Here is a tiny trained network, its code and every weight. The questions are about switching its units off for an input and a target symbol, where a switched-off unit gives its printed mean instead of its output.

import numpy as np


def w(rows, s, z=0):
    codes = np.array(rows[::2]) - 128.0
    scale = np.full(codes.shape[1], s)
    scale[-1] = z or s
    return codes * scale


def norm(h):
    return h / np.sqrt((h * h).mean(-1, keepdims=True) + 1e-5)


def softmax(a):
    e = np.exp(a - a.max(-1, keepdims=True))
    return e / e.sum(-1, keepdims=True)


def log_softmax(a):
    a = a - a.max(-1, keepdims=True)
    return a - np.log(np.exp(a).sum(-1, keepdims=True))


def net(x, mask):
    ids = ['αβγδεηλξπτω'.index(c) for c in x.split()]
    T = len(ids)
    res = E[ids] + P[:T]
    u = 0
    for l in range(3):
        r = norm(res)
        for j in range(3):
            rows = slice(2 * j, 2 * j + 2)
            q, k, v = (r @ M[l][rows].T for M in (Q, K, V))
            z = softmax(np.where(np.tri(T) > 0, q @ k.T / 2**0.5, -1e9)) @ v
            o = O[l][rows]
            res = res + np.where(mask[u + j], z, o[:, -1]) @ o[:, :-1]
        u += 3
    return log_softmax(norm(res)[-1] @ U[:, :-1].T + U[:, -1])


Q, K, V, O = {}, {}, {}, {}
E = w([
[114,131,144,118],'α',
[254,40,133,157],'β',
[102,132,129,132],'γ',
[95,109,109,67],'δ',
[100,128,124,144],'ε',
[115,143,144,130],'η',
[120,124,84,118],'λ',
[118,131,130,114],'ξ',
[109,130,145,137],'π',
[107,111,150,117],'τ',
[107,114,70,133],'ω',
],0.0087)
P = w([
[113,125,31,68],'0',
[63,99,161,166],'1',
[2,87,162,157],'2',
[48,109,177,148],'3',
[80,116,176,143],'4',
[104,117,172,150],'5',
[116,106,174,155],'6',
[131,99,176,157],'7',
[136,91,178,164],'8',
],0.0046)
Q[0] = w([
[98,176,197,92],'L0H0',
[94,166,254,151],'L0H0',
[120,102,147,200],'L0H1',
[148,149,170,151],'L0H1',
[141,221,94,162],'L0H2',
[192,118,115,103],'L0H2',
],0.0087)
K[0] = w([
[95,254,116,118],'L0H0',
[59,236,81,75],'L0H0',
[235,68,147,38],'L0H1',
[155,96,149,198],'L0H1',
[74,119,163,153],'L0H2',
[86,127,108,23],'L0H2',
],0.007)
V[0] = w([
[55,112,178,115],'L0H0',
[165,108,49,189],'L0H0',
[85,118,137,165],'L0H1',
[193,47,76,83],'L0H1',
[255,98,119,89],'L0H2',
[133,185,69,72],'L0H2',
],0.0055)
O[0] = w([
[161,140,176,152,193],'L0H0',
[88,140,161,97,106],'L0H0',
[142,54,87,125,165],'L0H1',
[253,147,176,85,134],'L0H1',
[188,153,118,167,2],'L0H2',
[80,166,175,242,77],'L0H2',
],0.0058,0.0035)
Q[1] = w([
[156,93,84,62],'L1H0',
[146,54,255,192],'L1H0',
[102,55,132,90],'L1H1',
[48,123,160,196],'L1H1',
[166,101,34,142],'L1H2',
[97,63,5,63],'L1H2',
],0.0091)
K[1] = w([
[128,190,225,181],'L1H0',
[255,31,99,185],'L1H0',
[177,172,180,105],'L1H1',
[21,252,106,80],'L1H1',
[190,78,216,230],'L1H2',
[241,117,242,170],'L1H2',
],0.0079)
V[1] = w([
[67,134,227,131],'L1H0',
[237,133,223,167],'L1H0',
[81,82,216,82],'L1H1',
[1,130,20,116],'L1H1',
[82,161,131,24],'L1H2',
[79,118,33,152],'L1H2',
],0.0057)
O[1] = w([
[184,104,137,80,222],'L1H0',
[117,212,156,142,163],'L1H0',
[118,109,112,255,255],'L1H1',
[138,239,131,125,175],'L1H1',
[150,58,162,168,217],'L1H2',
[189,90,73,125,159],'L1H2',
],0.0069,0.0024)
Q[2] = w([
[70,94,67,45],'L2H0',
[112,62,106,105],'L2H0',
[127,2,119,50],'L2H1',
[98,155,24,60],'L2H1',
[137,2,101,156],'L2H2',
[38,164,62,154],'L2H2',
],0.0084)
K[2] = w([
[2,129,92,109],'L2H0',
[94,208,66,50],'L2H0',
[227,212,139,145],'L2H1',
[188,60,198,161],'L2H1',
[178,246,113,120],'L2H2',
[47,141,233,196],'L2H2',
],0.0087)
V[2] = w([
[100,223,94,165],'L2H0',
[184,50,108,193],'L2H0',
[254,67,178,159],'L2H1',
[153,152,67,150],'L2H1',
[135,88,38,159],'L2H2',
[125,220,145,229],'L2H2',
],0.0071)
O[2] = w([
[38,36,115,147,4],'L2H0',
[56,218,185,148,244],'L2H0',
[2,209,142,106,93],'L2H1',
[99,119,21,167,192],'L2H1',
[154,162,70,207,101],'L2H2',
[2,57,197,205,206],'L2H2',
],0.0057,0.0025)
U = w([
[142,170,178,70,115],'α',
[82,145,178,165,185],'β',
[113,144,88,154,71],'γ',
[117,149,89,158,96],'δ',
[66,164,105,184,92],'ε',
[201,112,75,87,157],'η',
[97,5,119,164,83],'λ',
[115,86,191,55,64],'ξ',
[165,85,152,54,77],'π',
[127,241,124,91,253],'τ',
[159,138,108,136,164],'ω',
],0.014,0.0039)

Each question gives the input, a string of symbols that net reads in full, and the target symbol t.
The units are the heads (2 rows each of Q, K, V and O). Each row of codes is followed by its name. A weight is (code - 128) times the scale printed after its matrix; where a second scale follows, it is the last column's (O and U).
mask holds one flag per head, layer by layer. A switched-off head (its flag False) gives its mean, the last column of its rows in O, instead of its output. The means were averaged over made-up inputs and are rounded, as every weight is.
A unit's drop is (log p(t) with every unit on - log p(t) with that unit switched off) / (log p(t) with every unit on - log p(t) with every unit switched off).
The circuit of an input: a set's keep is (log p(t) with only the set's units on - log p(t) with every unit switched off) / (log p(t) with every unit on - log p(t) with every unit switched off). Starting from all 9 units, units are removed one at a time, each time the one whose removal leaves the highest keep (on an exact tie, the one counted first), for as long as the keep stays at least 0.8.
units of the circuit, in order: the units of the circuit, biggest drop first
unit that matters most: the unit with the biggest drop
heads that matter: for each layer, one digit per head in row order, 1 if its drop is at least 0.15 and else 0, layers parted by /
drop of u: that unit's drop, to one decimal
input α η α π, target ξ: unit that matters most => L0H1
input β β β, target τ: units of the circuit, in order => L2H1, L2H2
input η η π α, target λ: heads that matter => 001 / 010 / 000
input α λ π τ λ ε, target ξ: heads that matter => 011 / 110 / 000
input η η β π η η β α, target λ: units of the circuit, in order => L1H1, L0H2
input λ δ α λ α α λ, target η: heads that matter => 011 / 110 / 001
input η η ε η ε η β τ, target τ: units of the circuit, in order => L1H0, L2H2
input β ξ π δ β β π β, target α: heads that matter => 010 / 010 / 010
input π τ ε ξ η δ λ η, target ε: heads that matter => 011 / 111 / 010
input η τ π, target λ: units of the circuit, in order => L1H1, L2H1, L1H0
input ω β ξ, target τ: heads that matter => 101 / 101 / 101
input τ γ λ, target β: heads that matter => 011 / 011 / 110
input δ ε α γ δ β δ, target τ: heads that matter => 000 / 101 / 011
input ω ω η β λ, target τ: unit that matters most => L1H2
input ξ τ ε ξ γ η η, target π: heads that matter => 011 / 010 / 000
input η λ π η ε β ε, target τ: heads that matter => 000 / 100 / 001
input λ ω π π λ η π τ, target η: drop of L2H2 => 0.3
input η η ε, target λ: drop of L1H1 => 1.7
input π γ π ξ, target ε: drop of L0H2 => 0.7
input α γ γ η γ η η, target ξ: drop of L2H0 => 0.1
input η λ γ τ λ β π, target τ: units of the circuit, in order => L2H2
